Below are the code and all the weights of a small trained network. Each question names an input and a target symbol and asks about switching units off, where a switched-off unit gives its printed mean instead of its output.

import numpy as np


def w(rows, s, z=0):
    codes = np.array(rows[::2]) - 128.0
    scale = np.full(codes.shape[1], s)
    scale[-1] = z or s
    return codes * scale


def f(y):
    return y / 2 * (1 + np.tanh(0.7978845608 * (y + 0.044715 * y**3)))


def softmax(a):
    e = np.exp(a - a.max(-1, keepdims=True))
    return e / e.sum(-1, keepdims=True)


def log_softmax(a):
    a = a - a.max(-1, keepdims=True)
    return a - np.log(np.exp(a).sum(-1, keepdims=True))


def net(x, mask):
    ids = ['εζηθστφ'.index(c) for c in x.split()]
    T = len(ids)
    res = E[ids] + P[:T]
    q, k, v = (res @ M[0].T for M in (Q, K, V))
    z = softmax(np.where(np.tri(T) > 0, q @ k.T / 2**0.5, -1e9)) @ v
    res = res + np.where(mask[0], z, O[0][:, -1]) @ O[0][:, :-1]
    y = f(res @ A[0][:, :-1].T + A[0][:, -1])
    res = res + np.where(mask[1:13], y, B[0][:, -1]) @ B[0][:, :-1]
    return log_softmax(res[-1] @ U[:, :-1].T + U[:, -1])


Q, K, V, O, A, B = {}, {}, {}, {}, {}, {}
E = w([
[168,119,184,128],'ε',
[109,97,42,58],'ζ',
[130,169,165,64],'η',
[196,144,95,18],'θ',
[75,69,217,121],'σ',
[150,115,148,225],'τ',
[132,99,150,6],'φ',
],0.017)
P = w([
[106,253,129,211],'0',
[121,144,101,163],'1',
[107,173,100,144],'2',
[152,128,150,147],'3',
[141,141,126,133],'4',
[157,117,146,146],'5',
[147,119,119,136],'6',
[158,110,143,149],'7',
[161,91,123,137],'8',
[153,109,135,146],'9',
[169,100,144,139],'10',
],0.016)
Q[0] = w([
[102,75,195,119],'h0',
[2,237,75,178],'h0',
],0.0096)
K[0] = w([
[74,35,192,147],'h0',
[32,249,145,157],'h0',
],0.013)
V[0] = w([
[134,164,2,117],'h0',
[107,191,104,71],'h0',
],0.011)
O[0] = w([
[247,90,122,136,1],'h0',
[115,80,235,134,95],'h0',
],0.012,0.0021)
A[0] = w([
[88,85,139,65,86],'n0',
[28,140,133,146,186],'n1',
[155,93,85,87,147],'n2',
[131,168,102,134,195],'n3',
[129,248,180,181,237],'n4',
[117,54,65,189,64],'n5',
[54,98,75,196,254],'n6',
[213,170,128,116,235],'n7',
[129,98,133,75,83],'n8',
[156,153,149,95,82],'n9',
[122,131,165,173,74],'n10',
[152,85,133,150,69],'n11',
],0.013,0.0047)
B[0] = w([
[25,151,213,150,149],'n0',
[255,202,101,69,203],'n1',
[96,158,181,114,153],'n2',
[64,78,50,70,157],'n3',
[70,54,104,84,252],'n4',
[29,110,110,134,158],'n5',
[151,144,175,59,227],'n6',
[95,217,94,244,211],'n7',
[82,151,173,163,145],'n8',
[53,123,96,108,147],'n9',
[147,120,185,141,149],'n10',
[130,102,108,134,139],'n11',
],0.0073,0.012)
U = w([
[115,140,134,151,160],'ε',
[188,155,128,59,117],'ζ',
[170,115,75,69,148],'η',
[24,165,24,142,200],'θ',
[50,104,176,97,187],'σ',
[127,255,109,185,38],'τ',
[121,118,144,103,4],'φ',
],0.0096,0.0022)

Each question gives the input, a string of symbols that net reads in full, and the target symbol t.
The units are the heads (2 rows each of Q, K, V and O) and the neurons (one row each of A and B). Each row of codes is followed by its name. A weight is (code - 128) times the scale printed after its matrix; where a second scale follows, it is the last column's (O, A, B and U).
mask holds one flag per unit, heads first, then neurons. A switched-off unit (its flag False) gives its mean, the last column of its rows in O or B, instead of its output. The means were averaged over made-up inputs and are rounded, as every weight is.
A unit's drop is (log p(t) with every unit on - log p(t) with that unit switched off) / (log p(t) with every unit on - log p(t) with every unit switched off).
The circuit of an input: a set's keep is (log p(t) with only the set's units on - log p(t) with every unit switched off) / (log p(t) with every unit on - log p(t) with every unit switched off). Starting from the 12 units with the biggest drops (on a tie, the unit counted first), units are removed one at a time, each time the one whose removal leaves the highest keep (on an exact tie, the one counted first), for as long as the keep stays at least 0.8.
circuit, biggest first: the units of the circuit, biggest drop first
most important unit: the unit with the biggest drop
top k neurons: the k neurons with the biggest drops, biggest first
drop of u: that unit's drop, to one decimal
input φ τ τ η ζ ζ η, target τ: circuit, biggest first	(h0; n7; n4)
input η τ η ζ ζ θ, target τ: circuit, biggest first	(n7; n4)
input η θ ζ τ τ τ η τ τ τ, target θ: circuit, biggest first	(h0; n5)
input θ φ η σ ζ, target σ: most important unit	n1
input σ ζ η σ ε τ η ε, target η: top 3 neurons	(n7; n1; n0)
input σ σ σ τ, target η: top 2 neurons	(n1; n7)
input σ τ τ, target η: top 3 neurons	(n1; n4; n7)
input η θ ζ, target σ: top 2 neurons	(n0; n7)
input η η θ τ τ τ, target θ: top 3 neurons	(n5; n1; n3)
input θ φ τ, target ε: drop of h0	1.0
input τ θ θ, target τ: drop of h0	0.8
input η σ θ σ σ τ η ζ θ τ σ, target ζ: drop of n1	1.8
